Below is a small trained network, with its code and all its weights. Each question gives an input and a target symbol and asks what happens when units are switched off, that is, made to give their printed mean instead of their output.

import numpy as np


def w(rows, s, z=0):
    codes = np.array(rows[::2]) - 128.0
    scale = np.full(codes.shape[1], s)
    scale[-1] = z or s
    return codes * scale


def f(y):
    return y / 2 * (1 + np.tanh(0.7978845608 * (y + 0.044715 * y**3)))


def softmax(a):
    e = np.exp(a - a.max(-1, keepdims=True))
    return e / e.sum(-1, keepdims=True)


def log_softmax(a):
    a = a - a.max(-1, keepdims=True)
    return a - np.log(np.exp(a).sum(-1, keepdims=True))


def net(x, mask):
    ids = ['αγζηθλσψ'.index(c) for c in x.split()]
    T = len(ids)
    res = E[ids] + P[:T]
    u = 0
    for l in range(3):
        r = res
        for j in range(2):
            rows = slice(2 * j, 2 * j + 2)
            q, k, v = (r @ M[l][rows].T for M in (Q, K, V))
            z = softmax(np.where(np.tri(T) > 0, q @ k.T / 2**0.5, -1e9)) @ v
            o = O[l][rows]
            res = res + np.where(mask[u + j], z, o[:, -1]) @ o[:, :-1]
        u += 2
        y = f(res @ A[l][:, :-1].T + A[l][:, -1])
        res = res + np.where(mask[u : u + 8], y, B[l][:, -1]) @ B[l][:, :-1]
        u += 8
    return log_softmax(res[-1] @ U[:, :-1].T + U[:, -1])


Q, K, V, O, A, B = {}, {}, {}, {}, {}, {}
E = w([
[109,93,112,214,97,30],'α',
[56,170,215,165,109,86],'γ',
[115,114,151,71,140,9],'ζ',
[109,215,172,170,155,199],'η',
[197,219,120,138,120,159],'θ',
[44,124,150,86,205,129],'λ',
[115,190,246,233,29,185],'σ',
[161,98,2,57,165,169],'ψ',
],0.0078)
P = w([
[55,229,44,87,63,64],'0',
[219,144,108,193,178,104],'1',
[60,219,156,204,231,30],'2',
[52,184,79,98,53,171],'3',
[215,75,152,153,159,139],'4',
[87,208,161,198,233,28],'5',
[22,112,108,85,77,237],'6',
[196,2,199,125,147,189],'7',
[113,202,182,182,222,9],'8',
[19,124,134,90,112,235],'9',
[214,50,166,138,145,151],'10',
],0.0067)
Q[0] = w([
[76,224,185,213,254,7],'0.h0',
[203,38,134,106,49,176],'0.h0',
[209,37,67,90,115,151],'0.h1',
[12,200,201,147,74,113],'0.h1',
],0.0081)
K[0] = w([
[96,31,159,112,87,205],'0.h0',
[131,217,143,168,166,35],'0.h0',
[92,125,32,129,165,33],'0.h1',
[98,156,255,134,52,196],'0.h1',
],0.0089)
V[0] = w([
[68,75,146,99,255,200],'0.h0',
[148,207,241,225,101,114],'0.h0',
[200,191,20,131,193,141],'0.h1',
[141,177,238,131,63,238],'0.h1',
],0.0048)
O[0] = w([
[50,141,62,204,238,167,2],'0.h0',
[206,96,253,98,156,164,203],'0.h0',
[243,180,65,140,217,125,208],'0.h1',
[46,212,255,106,129,191,9],'0.h1',
],0.0041,0.00079)
A[0] = w([
[184,23,128,20,197,129,192],'0.n0',
[191,117,140,102,128,98,167],'0.n1',
[136,93,214,169,139,31,232],'0.n2',
[70,173,112,137,109,110,254],'0.n3',
[177,99,102,151,233,146,222],'0.n4',
[210,149,166,195,120,160,170],'0.n5',
[201,2,122,138,168,80,173],'0.n6',
[211,113,86,148,142,130,170],'0.n7',
],0.0081,0.0031)
B[0] = w([
[102,173,31,73,166,120,195],'0.n0',
[209,186,104,104,103,116,155],'0.n1',
[143,180,168,203,87,34,254],'0.n2',
[30,172,111,117,121,99,218],'0.n3',
[158,131,56,149,200,134,208],'0.n4',
[203,108,187,172,135,186,168],'0.n5',
[191,155,2,147,106,84,215],'0.n6',
[240,131,94,120,126,159,178],'0.n7',
],0.0072,0.005)
Q[1] = w([
[126,13,148,212,129,45],'1.h0',
[114,92,56,52,121,105],'1.h0',
[92,133,212,145,2,134],'1.h1',
[202,89,94,111,165,149],'1.h1',
],0.0062)
K[1] = w([
[158,136,100,171,91,1],'1.h0',
[97,25,81,79,124,144],'1.h0',
[118,82,175,132,58,170],'1.h1',
[169,161,89,108,180,141],'1.h1',
],0.0083)
V[1] = w([
[120,85,160,207,67,87],'1.h0',
[84,131,110,2,140,214],'1.h0',
[129,71,149,154,93,184],'1.h1',
[129,155,169,172,81,108],'1.h1',
],0.005)
O[1] = w([
[118,36,124,172,203,160,146],'1.h0',
[192,208,95,3,72,157,2],'1.h0',
[147,55,191,115,64,157,46],'1.h1',
[106,194,221,89,88,126,133],'1.h1',
],0.0041,0.006)
A[1] = w([
[186,115,120,163,100,91,67],'1.n0',
[148,82,90,130,147,100,119],'1.n1',
[140,89,100,151,153,148,166],'1.n2',
[181,99,105,103,122,177,4],'1.n3',
[127,152,128,149,244,131,227],'1.n4',
[81,100,124,139,67,107,69],'1.n5',
[180,111,139,163,95,181,166],'1.n6',
[109,155,99,116,131,63,176],'1.n7',
],0.011,0.0028)
B[1] = w([
[192,140,169,154,46,109,209],'1.n0',
[137,133,82,140,125,92,206],'1.n1',
[173,86,108,147,162,82,175],'1.n2',
[207,118,226,84,168,97,164],'1.n3',
[141,176,161,168,215,82,255],'1.n4',
[114,166,79,88,154,182,165],'1.n5',
[141,77,162,193,143,253,151],'1.n6',
[95,222,86,164,138,217,242],'1.n7',
],0.0066,0.0097)
Q[2] = w([
[115,132,34,171,113,221],'2.h0',
[154,36,96,116,153,33],'2.h0',
[200,55,114,61,66,127],'2.h1',
[153,1,137,111,33,220],'2.h1',
],0.004)
K[2] = w([
[141,148,181,216,255,92],'2.h0',
[171,162,37,114,136,102],'2.h0',
[123,222,127,165,87,111],'2.h1',
[145,173,139,203,103,144],'2.h1',
],0.0058)
V[2] = w([
[112,162,253,206,188,101],'2.h0',
[109,86,80,19,69,153],'2.h0',
[201,61,112,41,107,156],'2.h1',
[20,61,192,191,144,82],'2.h1',
],0.0043)
O[2] = w([
[43,103,39,52,115,177,185],'2.h0',
[209,242,205,193,131,116,7],'2.h0',
[161,110,20,106,180,124,63],'2.h1',
[116,202,157,254,102,180,69],'2.h1',
],0.0043,0.011)
A[2] = w([
[151,165,213,207,172,126,31],'2.n0',
[85,182,79,154,110,95,120],'2.n1',
[92,86,203,162,71,176,252],'2.n2',
[95,190,91,140,104,103,130],'2.n3',
[98,142,114,104,198,166,169],'2.n4',
[178,132,254,150,82,62,180],'2.n5',
[105,116,151,68,40,170,185],'2.n6',
[191,122,101,106,127,141,77],'2.n7',
],0.008,0.0039)
B[2] = w([
[180,100,208,119,105,210,232],'2.n0',
[128,109,116,100,85,192,255],'2.n1',
[32,97,47,77,154,82,205],'2.n2',
[143,136,118,103,82,194,228],'2.n3',
[98,73,97,212,138,115,218],'2.n4',
[134,107,144,3,64,41,209],'2.n5',
[217,201,86,136,66,168,193],'2.n6',
[169,110,178,91,139,180,192],'2.n7',
],0.007,0.0089)
U = w([
[149,241,95,111,34,170,141],'α',
[109,50,115,95,101,177,176],'γ',
[53,94,69,143,221,52,249],'ζ',
[132,111,170,236,194,253,3],'η',
[160,219,168,102,189,78,162],'θ',
[158,73,110,200,68,78,23],'λ',
[165,123,194,111,132,187,59],'σ',
[103,98,173,37,155,10,123],'ψ',
],0.0055,0.0022)

Each question gives the input, a string of symbols that net reads in full, and the target symbol t.
The units are the heads (2 rows each of Q, K, V and O) and the neurons (one row each of A and B). Each row of codes is followed by its name. A weight is (code - 128) times the scale printed after its matrix; where a second scale follows, it is the last column's (O, A, B and U).
mask holds one flag per unit, layer by layer, with each layer's heads first. A switched-off unit (its flag False) gives its mean, the last column of its rows in O or B, instead of its output. The means were averaged over made-up inputs and are rounded, as every weight is.
A unit's drop is (log p(t) with every unit on - log p(t) with that unit switched off) / (log p(t) with every unit on - log p(t) with every unit switched off).
The circuit of an input: a set's keep is (log p(t) with only the set's units on - log p(t) with every unit switched off) / (log p(t) with every unit on - log p(t) with every unit switched off). Starting from the 12 units with the biggest drops (on a tie, the unit counted first), units are removed one at a time, each time the one whose removal leaves the highest keep (on an exact tie, the one counted first), for as long as the keep stays at least 0.8.
units of the circuit, in order: the units of the circuit, biggest drop first
top k neurons: the k neurons with the biggest drops, biggest first
top k neurons in layer l: the k neurons of layer l with the biggest drops, biggest first
heads that matter: for each layer, one digit per head in row order, 1 if its drop is at least 0.15 and else 0, layers parted by /
input α σ η, target ψ: top 2 neurons -> (1.n7; 2.n5)
input α ζ α, target α: top 2 neurons -> (1.n7; 1.n0)
input α α ζ, target α: top 4 neurons -> (1.n7; 0.n2; 2.n3; 2.n1)
input γ α α η ψ θ, target ζ: heads that matter -> 10 / 00 / 01
input ψ λ λ α η ψ γ η, target η: units of the circuit, in order -> (1.n6; 0.n5; 2.n5)
input γ α α λ λ θ σ α ψ α γ, target ψ: top 4 neurons -> (2.n5; 1.n7; 2.n2; 0.n2)
input α λ λ ψ λ, target ζ: heads that matter -> 00 / 00 / 00
input ψ α α α ζ ψ σ ψ γ, target ζ: heads that matter -> 11 / 10 / 01
input σ α γ, target ψ: top 2 neurons -> (2.n5; 2.n2)
input α θ ζ γ σ λ, target ψ: top neuron -> (2.n5)
input ζ α α ζ α α σ γ η, target ψ: heads that matter -> 11 / 01 / 00
input α α α α ψ α α γ α α θ, target σ: heads that matter -> 00 / 00 / 00
input α λ λ ψ ψ α α λ γ, target η: top 2 neurons in layer 0 -> (0.n6; 0.n3)
input γ α ψ α α, target λ: top 2 neurons -> (1.n0; 0.n6)
input η ψ ψ θ λ η λ α η γ ζ, target α: top 3 neurons -> (0.n0; 0.n6; 1.n7)
input α σ ζ, target ψ: heads that matter -> 11 / 11 / 00
input α ζ α γ θ ζ λ ψ λ, target ζ: top 2 neurons -> (1.n3; 0.n2)
input λ θ α, target η: heads that matter -> 10 / 10 / 00
input ζ ψ θ, target ζ: top neuron -> (0.n2)
input γ α ψ ζ ψ γ α σ, target γ: top 3 neurons -> (2.n2; 1.n6; 0.n5)
input σ γ α, target ψ: heads that matter -> 11 / 11 / 00
input λ α α α ψ σ, target ζ: heads that matter -> 11 / 10 / 01
input ζ λ ζ, target η: heads that matter -> 10 / 00 / 00
input α ψ α η γ λ ψ ψ ζ, target ζ: heads that matter -> 10 / 10 / 01
input ψ λ σ γ ζ θ γ λ λ, target η: heads that matter -> 10 / 00 / 00
